Each row is followed by its class number.
[-1.81 -2.25  1.83  0.82  0.22  0.07  0.54  0.65  0.17 -1.08  1.41  0.85
  1.69  0.59  1.69 -0.32  0.01  0.17 -0.12 -0.21 -0.72 -1.63 -0.42 -0.46
 -0.14 -0.67  1.35 -0.23 -1.23 -1.09  0.53  0.43  0.72 -0.79  0.46  0.01
  2.38 -0.15]
3
[ 0.03 -0.60  1.76  1.03 -1.63 -1.20  0.66  1.18  1.35 -1.28  0.01  0.29
  1.00 -0.48  0.21 -3.12  4.24 -0.30 -0.15  0.60  4.44 -4.31  0.36  0.75
  0.23 -2.28  0.02  1.91 -0.82 -0.19  2.32 -0.12  0.34  1.74  0.16  0.62
  2.51 -0.67]
1
[-0.40 -1.71  1.37  1.70 -0.14  0.34  0.62  1.28  1.28 -0.84  0.43  1.53
  0.99 -0.51  1.04 -1.18 -0.50  0.51  2.04 -1.07 -0.49 -2.26  0.15 -0.54
  1.10 -0.49  1.02 -0.35 -1.49 -0.95  1.39 -0.75  0.46  0.03  1.69  0.01
  4.13 -1.52]
3
[ 0.59 -1.06 -0.03  1.84  0.73  5.98 -0.23  0.86  2.02 -0.24  1.51  1.00
 -3.79 -0.66  1.95 -4.39  0.04  1.06  0.82 -0.42  1.61 -0.66  2.45 -0.90
 -0.67  1.04  1.08  1.56 -1.05  0.07 -0.54 -8.59  0.31  2.25 -0.04  0.33
  0.56 -2.16]
1
[-0.68 -2.33  2.28  1.21 -1.26  0.43 -0.42 -0.17 -1.29 -0.12  2.43 -1.77
  1.27  0.66 -0.35  0.54 -0.85 -0.13  1.20  0.54 -1.00  1.39 -0.06  0.03
 -0.39 -2.76  1.93 -1.08  0.16  0.34 -0.95 -2.98 -0.55  0.98  0.27  0.65
 -0.40 -0.31]
0
[-0.93  0.05 -0.17  1.30  1.26 -0.05 -0.41  0.13  2.08 -0.05 -1.01 -0.56
  2.45 -1.46  0.60  1.63  0.35 -0.81  0.67 -0.76  4.35 -1.31  0.36 -0.35
 -0.44  0.30  0.45  1.93 -0.18 -0.32  1.50 -1.18 -0.65  0.04  3.32  0.94
  1.70 -0.20]
3
[-0.93 -0.10  1.04  1.14  0.97 -0.23  1.00  1.21  1.56 -0.85 -1.39  0.29
  2.43 -0.44  0.55  0.43  0.22 -0.90 -0.46 -0.28  4.02 -1.42  0.19 -0.29
 -0.15  0.98  0.32  1.12  0.35 -2.58  1.32  0.91  0.09 -1.08  0.41  0.20
  2.30  0.43]
3
[ 0.91 -2.23 -1.59  0.63 -1.95  0.80 -0.02 -0.03  1.04 -0.45  1.11  2.99
 -1.91 -0.65  1.43 -2.46 -0.06  1.08 -0.06 -1.10 -1.44 -1.26 -0.36 -1.13
 -0.82  0.64  0.83 -0.81 -2.36 -0.76  1.23 -2.09  1.11  1.22  1.35  0.15
  0.51 -1.36]
1
[-0.24 -1.93  0.71  2.38  0.03 -1.21  0.75  1.61  0.33 -0.97  0.44 -0.04
  0.55 -0.28  1.07 -2.57  1.59 -0.55  1.00 -0.33  1.59 -2.99  2.18  0.25
 -1.25 -0.39  0.18 -0.47 -1.04 -1.78 -0.53 -2.16 -0.01  1.26 -0.67  0.89
  0.72 -0.10]
3
[ 2.91 -1.85 -0.18  0.96 -0.12 -0.41  0.85  2.04  1.27 -0.87 -1.57  2.88
 -1.37  0.19  1.55 -1.58  1.62 -0.66 -0.88 -0.58  1.49 -4.01  3.39 -0.81
  0.32  1.01 -0.70  1.96 -1.66 -0.85  1.45 -0.87  1.06  1.23  0.22  0.32
  2.33 -1.86]
1
[ 1.60  0.41 -1.87  1.77  3.09  0.46  0.57  0.34  2.16 -0.87 -2.65  2.73
  0.08 -0.85  2.81 -0.55 -2.03  0.15 -1.11 -0.68  1.91 -2.78 -0.17 -0.04
  1.42  1.13  2.94  0.94 -0.75  0.25 -0.95 -4.23  1.19 -1.04  5.40  2.19
  1.06 -0.30]
1
[ 0.50 -1.29  1.84  0.06  0.57 -0.52 -0.13 -0.50  0.81 -1.05  0.01  2.41
 -0.33  0.47  1.66  0.21 -2.21 -0.07 -1.98 -0.83 -4.35 -1.51 -1.95 -1.32
  0.20 -1.14  0.65 -0.09 -1.27 -0.82  0.60  2.29 -0.69 -0.98  1.69 -0.87
  0.07  0.78]
2
[-1.94  0.26 -1.79  1.23  3.39  0.52 -1.13 -0.41  2.64 -0.19  0.16  0.43
  0.10 -2.02  1.56  1.52 -1.58  1.90  1.49 -2.20  2.98 -0.28  0.77 -0.62
 -0.96  1.25  1.31  2.07 -0.71  0.11  0.81 -1.29  0.54 -1.59  1.27  0.36
  2.35  0.39]
3
[-1.08  1.05 -1.05  1.74  0.53 -0.85 -0.27  1.12  0.55 -0.37 -3.78 -0.62
  1.61 -0.71  0.79 -0.01  1.66 -1.27  1.14 -0.40  4.36 -1.19  0.31  2.41
  0.97  1.99 -1.01  2.39 -0.59  0.68  1.18 -0.90  0.18 -1.17 -1.23  0.72
  2.38 -1.36]
3
[-0.43  0.10  1.73  0.00 -0.42 -1.02  1.66  0.03 -0.94 -0.41  2.29  1.60
 -0.39  1.36 -0.19 -0.80 -0.41 -0.63 -1.57 -0.55 -5.50 -2.62 -2.74  2.09
 -0.03 -2.72  2.06 -0.16 -1.07  0.16  0.78  3.61 -1.62  0.43 -0.27  1.33
 -0.46  0.54]
2
[-0.12 -1.12 -0.46  1.78  3.35 -0.25  0.31  0.60  1.63 -0.32  1.15 -0.11
  2.08 -0.88  1.78 -0.65  0.23 -0.14  0.15 -1.40  4.11 -2.42  1.01 -0.64
  0.05 -0.45  0.79  0.23 -0.22 -1.81  0.35 -3.33  0.07 -0.31  0.30  0.57
  2.30 -0.01]
3
[-0.33  0.53 -0.85  1.15  1.90  0.35  0.20 -0.01  1.85 -0.27 -0.21  0.55
 -1.42 -0.79 -0.08 -1.04  0.48 -0.24  0.74  0.10  1.40 -1.75  1.48 -0.39
 -0.63  0.45  0.71  1.95 -0.79  0.36  0.15 -2.79  1.74  0.97  0.40  0.60
  1.10 -0.43]
1
[ 2.36 -0.43 -0.24  0.96 -0.39 -1.46  0.73  0.74  2.67 -0.70 -1.82  4.94
 -3.73 -1.37  1.94 -3.27  0.17  1.60 -2.24 -1.20  0.11 -3.65 -1.15 -0.10
 -1.06  1.65  0.18  1.07 -1.30 -0.61 -0.08 -3.78  0.37  0.78  0.34  1.16
  1.67 -0.66]
1
[-0.65 -1.30 -1.98  1.26  2.25  0.54  2.14  1.38  2.06 -1.08 -0.77  1.38
 -0.01 -0.14  1.06 -2.08  2.23  0.18  0.51  1.30  2.13 -1.47  0.03 -1.33
  0.09  0.75 -0.17  3.08 -1.12  0.95  2.38 -0.90  0.37  0.23  0.30  1.28
  2.57  0.44]
1
[-0.29  2.03  0.70  1.30  1.60 -0.03  0.21 -0.72  0.10  0.88  1.06  0.44
  1.13 -0.09 -0.68 -0.47 -1.01  0.51 -1.74 -0.12 -0.61 -0.38 -0.41  0.09
  1.14 -1.15  2.36  0.91  0.20  0.93 -1.47 -2.09 -0.62 -1.86 -0.55  1.92
  0.97  1.33]
2
[-1.50  0.15  3.07  1.41 -0.64  0.08 -0.29 -0.19 -0.14 -0.01  2.98 -0.94
  2.08  0.89 -0.30  0.17 -0.45  1.15  1.65  0.47 -0.75  0.90  0.17 -0.60
  0.00 -0.37  2.69 -0.59 -0.08  0.64  0.12 -0.99 -0.91 -0.15  0.52 -1.93
  1.21 -0.68]
0
[ 0.90 -1.56  2.07 -0.12 -1.23 -0.09 -0.72 -0.25  0.05 -0.79  2.66 -0.36
  1.78  0.87  0.39 -0.40 -1.71  0.97 -0.45 -0.18 -2.32  0.91 -2.65 -0.15
 -0.78 -2.49  2.56 -0.50 -0.96  0.50 -3.89 -4.34 -0.75 -0.37  0.58  1.18
 -0.39  0.26]
0
[-0.95 -1.32 -0.68  1.52  0.34  0.58 -0.43  0.16  0.01 -0.25 -0.71  1.88
  0.70 -0.61  3.28 -0.14 -1.85 -0.12 -1.93 -0.47  2.00 -1.16 -1.79 -1.62
 -0.69  1.26 -0.19 -0.64 -2.15 -0.88 -0.20 -3.77  0.40  0.15  0.14  0.78
  1.01 -0.39]
1
[ 1.71  3.02  2.16  0.18  1.23 -0.20  0.88 -0.74 -1.76 -0.31 -0.50  1.36
  0.73  0.33 -0.61  0.49 -1.55 -0.17 -1.72 -0.11 -5.19  0.15 -0.76  0.88
  1.41 -1.93  0.91 -0.41  1.30  0.11 -3.54  3.31 -0.03 -0.81 -0.64  1.93
  0.29  2.36]
2
[ 0.33 -0.57 -0.88 -0.38  1.38 -0.77  1.25  1.41  1.68 -1.09 -3.70  2.71
  1.46 -0.27  2.32 -0.49  0.91 -2.31 -0.60 -1.28  5.88 -4.43  0.14 -0.24
 -0.57  1.74 -4.29  1.00 -1.21  0.08  3.04  3.86  0.40 -0.39  0.76 -0.37
  2.42  0.31]
1
[ 0.68  2.01  1.37 -0.01 -0.03 -1.48  1.57  0.29  0.67 -0.90  1.05  1.29
 -0.22  0.53 -1.19  0.33  1.25  0.05 -1.31  0.03 -1.02 -2.53 -0.03  1.09
  0.47 -1.18  1.52  1.37 -0.65  0.49 -0.01  0.70 -1.16  0.13 -0.17  1.81
  1.60 -0.15]
2
[ 1.03 -1.01 -0.10  1.52  0.47  1.18  0.28  0.74  2.95 -0.93  0.23  3.28
  0.77 -1.02  2.64 -1.45 -1.00 -0.05 -2.59 -1.95  4.44 -3.52 -0.90 -0.59
 -0.70  1.14  0.29 -0.04 -2.22 -1.68  0.52 -2.51 -0.03  1.11  0.48 -0.17
  2.19 -1.37]
1
[-1.41 -0.80  0.48  1.04  0.93  1.52 -0.90  1.48  1.44 -0.82  1.62  0.00
 -0.21 -0.47  0.72 -2.65 -0.07  2.50  0.56 -1.22 -0.38 -0.39  1.00 -0.98
 -0.44  0.83  0.85  0.47 -0.64 -0.15  0.64 -3.75 -0.13  0.83  0.83  0.84
  0.64 -0.21]
1
[-0.99  0.12  3.29  1.53  0.36 -0.16 -0.62  0.07  0.73 -0.27  1.90 -1.89
  0.69  0.47 -0.39  0.04 -1.37  0.98 -0.11  0.87 -4.08  0.86 -1.38 -0.13
  0.82 -1.54  2.28 -1.02  0.47 -0.06  0.99 -2.50 -0.63 -0.39 -0.35  1.35
  0.80 -0.44]
0
[ 0.38  1.20  0.02 -0.56  1.18 -0.10  0.59 -0.81  1.07  0.02 -0.10  2.52
 -0.06 -0.44 -0.68 -1.92 -0.81  0.03 -1.58 -1.19 -1.90 -1.86 -1.31  0.45
 -0.09 -1.12  1.15  0.75 -0.71 -0.07 -0.16  0.33 -1.14  0.05 -0.77  0.15
  1.37  0.44]
2
[ 0.67  0.61  0.62  0.20  0.94 -0.56  0.91 -0.43  0.63 -1.24  0.10  1.04
  1.46 -0.15 -0.20 -0.16 -0.51 -1.17 -0.40 -1.04 -1.98 -2.16 -0.43  0.10
 -0.15 -1.81  0.58  0.18 -0.44 -1.23 -0.69  6.39 -0.30 -0.91  0.97  0.66
  1.60  1.54]
2
[ 1.93  1.00  2.46  1.30  0.45 -0.10  1.07  0.03  0.43 -0.80 -0.56  3.96
 -0.37  0.20 -1.43 -1.78 -0.63 -0.86 -3.58 -0.82 -2.68 -3.88 -1.49  0.25
 -0.70 -1.73  1.67  0.12 -0.38 -0.22 -2.14  0.89  0.81  0.03 -0.64  2.54
  1.32 -0.03]
2
[-1.93 -0.64 -1.33  0.57  2.47 -1.31 -0.53  0.84  3.35 -0.44 -3.05  1.02
  0.92 -0.92  0.15 -0.33  1.61 -0.90  1.64 -0.96  6.13 -3.90  1.97  0.24
  0.95  1.29 -0.74  4.25 -0.59 -0.82  3.23  2.96  0.64 -1.00  0.34  0.04
  3.89  0.12]
1
[-1.75  2.07  4.98  2.32  0.65 -1.94  0.28 -1.45  0.08 -0.10  0.19 -0.96
  7.64  0.48 -0.49  3.48 -3.11 -0.64 -2.51 -0.13 -4.50 -0.86 -0.41  0.49
  2.39 -6.71  3.38 -1.68  0.99 -1.22 -3.11  4.67 -0.91 -3.93 -0.12  3.27
  2.95  3.15]
2
[-1.10 -0.13  0.67  0.89 -0.14 -0.10 -1.86  0.41  1.97 -1.31  0.32  0.30
  2.72 -0.59  2.43  0.53 -1.10 -0.10 -1.98 -0.81  2.90 -1.76 -0.87 -0.99
  0.16  0.39  1.05  0.23 -0.73  0.62  1.50 -0.38 -0.31 -0.90  1.06 -1.42
  2.31 -0.55]
3
[ 0.48 -0.51 -1.06  0.57  0.93 -0.54  0.58  0.80  2.77 -0.33 -1.43  1.91
  0.62 -0.77  2.17 -0.90 -0.83 -1.28 -0.82 -2.01  4.11 -2.29 -0.14  0.70
 -0.82  1.47 -0.02  1.39 -0.55  0.58  0.96 -1.28  0.65  0.77  0.37  0.18
  1.33 -1.07]
1
[ 0.43 -0.97 -1.66  1.59  2.45 -0.15  1.09  1.32  2.70 -0.51 -2.60  2.82
 -2.84 -0.96  1.77 -3.17  1.64 -0.46 -0.36 -1.29  3.50 -4.78  0.73 -0.08
 -0.79  1.53 -0.51  1.94 -1.70 -0.46  2.00 -3.38  0.67  0.71  0.08  0.50
  2.91 -0.58]
1
[-0.88  0.61 -0.43  0.77  1.33  0.67  0.77  1.07  2.45 -1.12  1.32  3.03
 -3.06 -1.33  0.57 -3.92  0.49  1.53  1.05 -0.61 -1.48 -2.27 -0.06 -0.32
 -0.30  1.35  1.39 -1.96 -1.46  0.82  1.81 -2.35 -0.39  0.85 -0.06  0.30
  1.65 -1.61]
1
[-1.08  0.24 -0.49  1.14  1.91  0.07 -0.26  1.06  1.77 -0.71 -1.37  0.06
  0.72 -0.91  0.21 -0.51  1.73 -0.29  0.82 -2.55  1.10  0.16  0.70  0.42
  0.32 -0.30 -0.10  2.55 -0.09  0.60  0.13 -2.41  0.57  0.09  0.47  0.90
  1.58  0.04]
3
[ 1.08 -0.18 -1.37  0.56  1.44 -0.63  0.40  0.87  2.46  1.57 -1.69  3.09
 -1.02 -1.07  1.76 -2.07 -0.14 -0.87 -0.93 -1.01  2.55 -3.60 -0.31 -0.39
 -1.93  1.00  0.26  2.67 -0.84 -0.12  0.03 -0.90 -0.11  0.54 -0.01  0.70
  0.74 -0.54]
1
[ 0.06 -0.73  2.71  1.80 -0.21 -0.45 -0.32  1.04  0.16 -0.66  0.90  0.79
  0.41 -0.42  0.12 -0.83 -0.01  1.20 -0.95 -0.69 -4.46 -0.65 -0.19 -0.57
  2.74 -1.86  1.50  0.63 -0.69  0.21  0.72 -0.81  0.47  0.41  0.92  2.03
  1.11  0.48]
0
[ 1.71  0.47 -0.71 -0.08  0.64  0.79  0.45 -0.15  2.04 -0.41 -1.20  3.26
 -2.00 -0.48  2.02 -1.49 -2.48  0.37 -2.84 -1.58  0.61 -0.85 -1.79 -0.27
 -0.99  2.74  0.36  0.24 -0.41 -1.21 -1.44 -2.50 -0.81  0.53  0.80  0.15
 -0.80 -0.56]
1
[ 0.81  2.17  3.35 -1.11  1.04 -2.05  0.50 -0.55  0.04 -0.73 -1.19  0.60
  2.05 -0.11 -1.22  1.26 -3.41 -1.48 -2.85 -0.68 -2.57 -2.14 -1.21 -0.43
  0.77 -3.89  1.56 -0.01  0.28  0.41 -3.29 -0.97 -1.58 -1.44 -0.39  3.12
  0.78  1.04]
2
[-0.57 -0.79  0.74  1.78  1.03 -0.02  0.12  1.06  1.99 -1.66  1.99  2.05
  1.62 -0.56  0.47 -3.02 -1.16  1.45 -0.43 -1.99 -1.00 -1.87 -0.32  1.55
  0.00 -1.16  3.07  0.59 -1.98 -0.08  0.77  0.79 -1.40 -0.98  0.84  1.64
  2.27 -0.01]
3
